Below is a small trained network, with its code and all its weights. Each question gives an input and a class and asks what happens when units are switched off, that is, made to give their printed mean instead of their output.

import numpy as np


def w(rows, s, z=0):
    codes = np.array(rows[::2]) - 128.0
    scale = np.full(codes.shape[1], s)
    scale[-1] = z or s
    return codes * scale


def norm(h):
    return h / np.sqrt((h * h).mean(-1, keepdims=True) + 1e-5)


def f(y):
    return np.maximum(y, 0)


def log_softmax(a):
    a = a - a.max(-1, keepdims=True)
    return a - np.log(np.exp(a).sum(-1, keepdims=True))


def net(x, mask):
    res = np.array(x, float).reshape(1, 4) / 4 @ E
    u = 0
    for l in range(3):
        y = f(norm(res) @ A[l][:, :-1].T + A[l][:, -1])
        res = res + np.where(mask[u : u + 6], y, B[l][:, -1]) @ B[l][:, :-1]
        u += 6
    return log_softmax(norm(res)[-1] @ U[:, :-1].T + U[:, -1])


A, B = {}, {}
E = w([
[67,128,144,156,56,84,81,105],'x0',
[52,10,78,146,243,132,56,72],'x1',
[90,57,108,56,113,82,166,112],'x2',
[145,151,52,129,122,92,69,168],'x3',
],0.011)
A[0] = w([
[147,128,105,136,189,161,87,123,30],'0.n0',
[107,47,92,125,63,106,49,117,60],'0.n1',
[81,143,178,97,2,129,200,111,84],'0.n2',
[152,93,30,72,81,108,70,165,247],'0.n3',
[75,152,182,217,24,139,20,129,178],'0.n4',
[209,131,130,173,94,176,40,139,205],'0.n5',
],0.011,0.0011)
B[0] = w([
[102,65,78,93,181,128,113,86,195],'0.n0',
[46,171,84,181,210,117,169,173,210],'0.n1',
[224,102,202,186,94,76,51,75,254],'0.n2',
[40,182,197,173,120,133,194,79,203],'0.n3',
[255,200,154,121,47,123,111,17,231],'0.n4',
[49,144,138,105,133,76,173,100,197],'0.n5',
],0.011,0.0087)
A[1] = w([
[129,195,169,112,120,134,126,81,23],'1.n0',
[144,169,174,99,115,166,250,129,46],'1.n1',
[226,73,204,122,90,133,128,146,245],'1.n2',
[94,177,124,177,35,104,53,161,162],'1.n3',
[206,96,140,54,100,97,126,141,130],'1.n4',
[159,58,179,169,106,199,90,92,81],'1.n5',
],0.014,0.0012)
B[1] = w([
[192,123,99,96,140,122,97,121,215],'1.n0',
[221,149,93,80,91,148,110,126,195],'1.n1',
[36,171,103,133,116,87,159,56,250],'1.n2',
[168,123,247,125,59,97,159,99,195],'1.n3',
[55,183,140,188,113,93,101,126,191],'1.n4',
[228,89,189,139,94,59,134,157,199],'1.n5',
],0.014,0.011)
A[2] = w([
[143,175,97,78,85,162,115,161,60],'2.n0',
[69,163,217,105,34,77,240,127,183],'2.n1',
[162,188,116,123,115,178,146,155,1],'2.n2',
[177,160,97,61,144,116,247,150,103],'2.n3',
[145,145,98,71,96,138,126,148,39],'2.n4',
[135,80,154,106,156,205,143,93,91],'2.n5',
],0.014,0.002)
B[2] = w([
[122,73,141,58,84,175,219,162,145],'2.n0',
[153,191,163,174,121,108,47,8,253],'2.n1',
[97,77,60,89,126,66,136,192,143],'2.n2',
[114,155,136,142,142,56,140,33,166],'2.n3',
[116,166,94,144,76,219,80,206,142],'2.n4',
[112,203,168,177,20,153,89,215,157],'2.n5',
],0.012,0.015)
U = w([
[133,191,156,123,87,60,121,55,229],'0',
[4,121,98,129,192,114,140,140,122],'1',
[157,66,156,130,145,162,93,219,40],'2',
[141,151,51,16,100,118,194,166,4],'3',
],0.014,0.0033)

Each question gives the input, the list of numbers given to net, and the class t.
The units are the neurons (one row each of A and B). Each row of codes is followed by its name. A weight is (code - 128) times the scale printed after its matrix; where a second scale follows, it is the last column's (A, B and U).
mask holds one flag per neuron, layer by layer. A switched-off neuron (its flag False) gives its mean, the last column of its row in B, instead of its output. The means were averaged over made-up inputs and are rounded, as every weight is.
A unit's drop is (log p(t) with every unit on - log p(t) with that unit switched off) / (log p(t) with every unit on - log p(t) with every unit switched off).
The circuit of an input: a set's keep is (log p(t) with only the set's units on - log p(t) with every unit switched off) / (log p(t) with every unit on - log p(t) with every unit switched off). Starting from the 12 units with the biggest drops (on a tie, the unit counted first), units are removed one at a time, each time the one whose removal leaves the highest keep (on an exact tie, the one counted first), for as long as the keep stays at least 0.8.
circuit, biggest first: the units of the circuit, biggest drop first
most important unit: the unit with the biggest drop
k most important neurons: the k neurons with the biggest drops, biggest first
k most important neurons of layer l: the k neurons of layer l with the biggest drops, biggest first
drop of u: that unit's drop, to one decimal
input [3,3,8,4], class 1: circuit, biggest first => [0.n1 0.n4 0.n2]
input [0,2,5,3], class 1: circuit, biggest first => [0.n1 0.n4 0.n2]
input [-8,-1,-8,-5], class 3: 3 most important neurons => [0.n2 1.n1 2.n1]
input [-5,-2,1,6], class 3: most important unit => 1.n1
input [-4,-3,0,6], class 3: 4 most important neurons => [1.n1 0.n2 1.n2 2.n0]
input [-5,3,-1,0], class 2: 2 most important neurons of layer 2 => [2.n1 2.n5]
input [-5,4,-3,-2], class 2: 2 most important neurons of layer 2 => [2.n1 2.n5]
input [-6,0,0,-2], class 3: 3 most important neurons of layer 1 => [1.n1 1.n3 1.n2]
input [-2,5,3,-7], class 2: 2 most important neurons => [1.n2 2.n1]
input [-6,-2,-3,-5], class 3: 3 most important neurons => [1.n1 0.n2 0.n4]
input [-4,-4,-8,0], class 3: 2 most important neurons => [0.n2 1.n1]
input [-4,8,-5,-5], class 2: 2 most important neurons => [1.n2 2.n1]
input [-5,-1,-3,6], class 3: 2 most important neurons of layer 2 => [2.n1 2.n0]
input [-7,-5,-6,-3], class 3: 2 most important neurons => [1.n1 0.n2]
input [-1,3,3,0], class 1: most important unit => 1.n3
input [2,7,-1,-7], class 1: drop of 0.n1 => 0.2
input [-8,-2,3,5], class 3: drop of 1.n1 => 0.2
input [-1,7,-4,-5], class 2: drop of 1.n2 => 0.4
input [-7,-5,-8,5], class 3: drop of 0.n2 => 0.5
input [-6,4,-6,3], class 1: most important neuron of layer 2 => [2.n1]
